Below are the code and all the weights of a small trained network. Each question names an input and a target symbol and asks about switching units off, where a switched-off unit gives its printed mean instead of its output.

import numpy as np


def w(rows, s, z=0):
    codes = np.array(rows[::2]) - 128.0
    scale = np.full(codes.shape[1], s)
    scale[-1] = z or s
    return codes * scale


def norm(h):
    return h / np.sqrt((h * h).mean(-1, keepdims=True) + 1e-5)


def f(y):
    return np.maximum(y, 0)


def softmax(a):
    e = np.exp(a - a.max(-1, keepdims=True))
    return e / e.sum(-1, keepdims=True)


def log_softmax(a):
    a = a - a.max(-1, keepdims=True)
    return a - np.log(np.exp(a).sum(-1, keepdims=True))


def net(x, mask):
    ids = ['αβγδεζηθλμπστφψω'.index(c) for c in x.split()]
    T = len(ids)
    res = E[ids] + P[:T]
    q, k, v = (norm(res) @ M[0].T for M in (Q, K, V))
    z = softmax(np.where(np.tri(T) > 0, q @ k.T / 4**0.5, -1e9)) @ v
    res = res + np.where(mask[0], z, O[0][:, -1]) @ O[0][:, :-1]
    y = f(norm(res) @ A[0][:, :-1].T + A[0][:, -1])
    res = res + np.where(mask[1:9], y, B[0][:, -1]) @ B[0][:, :-1]
    return log_softmax(norm(res)[-1] @ U[:, :-1].T + U[:, -1])


Q, K, V, O, A, B = {}, {}, {}, {}, {}, {}
E = w([
[109,128,106,101,115],'α',
[169,106,126,56,77],'β',
[109,84,136,167,141],'γ',
[105,130,109,110,115],'δ',
[165,118,123,218,179],'ε',
[104,128,226,79,126],'ζ',
[129,156,117,77,137],'η',
[199,90,144,98,36],'θ',
[165,214,107,119,183],'λ',
[168,158,176,112,134],'μ',
[67,129,183,63,227],'π',
[56,50,126,64,122],'σ',
[4,170,186,135,54],'τ',
[48,198,131,139,136],'φ',
[131,215,24,128,136],'ψ',
[162,187,236,143,202],'ω',
],0.023)
P = w([
[34,253,196,36,176],'0',
[61,236,189,78,150],'1',
[92,243,174,86,149],'2',
[103,236,169,99,149],'3',
[105,231,158,101,136],'4',
[126,240,167,97,122],'5',
[127,231,157,98,129],'6',
[152,232,169,86,121],'7',
[161,223,175,74,109],'8',
[171,225,177,74,102],'9',
[157,206,165,82,110],'10',
[158,215,156,107,112],'11',
],0.0033)
Q[0] = w([
[92,80,35,218,49],'h0',
[163,218,131,152,85],'h0',
[102,185,28,186,46],'h0',
[67,255,152,62,179],'h0',
],0.0075)
K[0] = w([
[48,52,130,109,160],'h0',
[161,151,253,60,209],'h0',
[25,132,90,113,36],'h0',
[123,206,12,74,106],'h0',
],0.0053)
V[0] = w([
[160,254,58,42,124],'h0',
[112,49,189,186,143],'h0',
[113,231,104,85,125],'h0',
[130,68,144,156,138],'h0',
],0.0049)
O[0] = w([
[87,131,113,26,165,253],'h0',
[156,109,105,2,160,54],'h0',
[171,151,143,173,152,225],'h0',
[72,193,53,221,188,75],'h0',
],0.0098,0.0058)
A[0] = w([
[106,153,177,122,236,152],'n0',
[187,174,62,177,188,186],'n1',
[74,119,199,163,183,22],'n2',
[103,132,251,151,232,1],'n3',
[179,147,185,60,103,199],'n4',
[108,172,36,104,74,189],'n5',
[107,85,75,180,81,65],'n6',
[211,187,137,113,214,110],'n7',
],0.011,0.0052)
B[0] = w([
[157,104,56,139,97,254],'n0',
[121,100,210,103,135,200],'n1',
[183,145,84,79,94,162],'n2',
[179,114,117,153,133,205],'n3',
[131,95,128,214,107,248],'n4',
[221,98,159,120,106,178],'n5',
[123,177,152,100,113,137],'n6',
[10,151,111,84,156,240],'n7',
],0.012,0.0099)
U = w([
[213,86,126,123,60,220],'α',
[151,100,207,125,93,185],'β',
[121,115,171,142,113,191],'γ',
[125,135,125,130,117,58],'δ',
[109,66,191,170,212,19],'ε',
[129,134,129,122,120,47],'ζ',
[59,129,34,138,46,42],'η',
[128,129,126,119,115,38],'θ',
[57,194,137,100,172,217],'λ',
[88,159,107,249,119,110],'μ',
[170,88,53,90,170,177],'π',
[57,21,145,95,105,8],'σ',
[53,174,185,147,37,3],'τ',
[170,233,63,141,74,85],'φ',
[198,199,160,41,111,39],'ψ',
[195,197,110,195,192,92],'ω',
],0.017,0.0035)

Each question gives the input, a string of symbols that net reads in full, and the target symbol t.
The units are the heads (4 rows each of Q, K, V and O) and the neurons (one row each of A and B). Each row of codes is followed by its name. A weight is (code - 128) times the scale printed after its matrix; where a second scale follows, it is the last column's (O, A, B and U).
mask holds one flag per unit, heads first, then neurons. A switched-off unit (its flag False) gives its mean, the last column of its rows in O or B, instead of its output. The means were averaged over made-up inputs and are rounded, as every weight is.
A unit's drop is (log p(t) with every unit on - log p(t) with that unit switched off) / (log p(t) with every unit on - log p(t) with every unit switched off).
The circuit of an input: a set's keep is (log p(t) with only the set's units on - log p(t) with every unit switched off) / (log p(t) with every unit on - log p(t) with every unit switched off). Starting from all 9 units, units are removed one at a time, each time the one whose removal leaves the highest keep (on an exact tie, the one counted first), for as long as the keep stays at least 0.8.
units of the circuit, in order: the units of the circuit, biggest drop first
top k neurons: the k neurons with the biggest drops, biggest first
drop when u is switched off: that unit's drop, to one decimal
input φ λ λ λ δ λ η τ ω α, target α: units of the circuit, in order -> [n7]
input β ω φ β ψ ψ η, target η: units of the circuit, in order -> [n4, n3]
input τ ε α, target α: top 2 neurons -> [n7, n5]
input ζ λ ζ α ψ λ ε η φ, target φ: units of the circuit, in order -> [n7, n4]
input ψ λ π ε σ φ, target φ: top 3 neurons -> [n7, n4, n1]
input δ λ ψ λ ε γ η γ, target β: top 4 neurons -> [n7, n0, n6, n4]
input λ σ φ π λ θ λ π γ, target α: top 3 neurons -> [n7, n4, n2]
input μ θ π δ, target α: drop when n7 is switched off -> 0.7
input π λ π η ω λ π δ π, target π: units of the circuit, in order -> [n0, n3]
input π λ η π λ δ γ σ μ γ, target β: top 2 neurons -> [n7, n0]
input λ τ γ η, target η: drop when n1 is switched off -> 0.6
input η λ ψ, target ψ: top 2 neurons -> [n5, n1]
input ω ε γ μ τ γ λ ε μ λ δ, target α: drop when n5 is switched off -> 0.3
input τ η φ ε η ε, target ε: drop when n1 is switched off -> 1.1
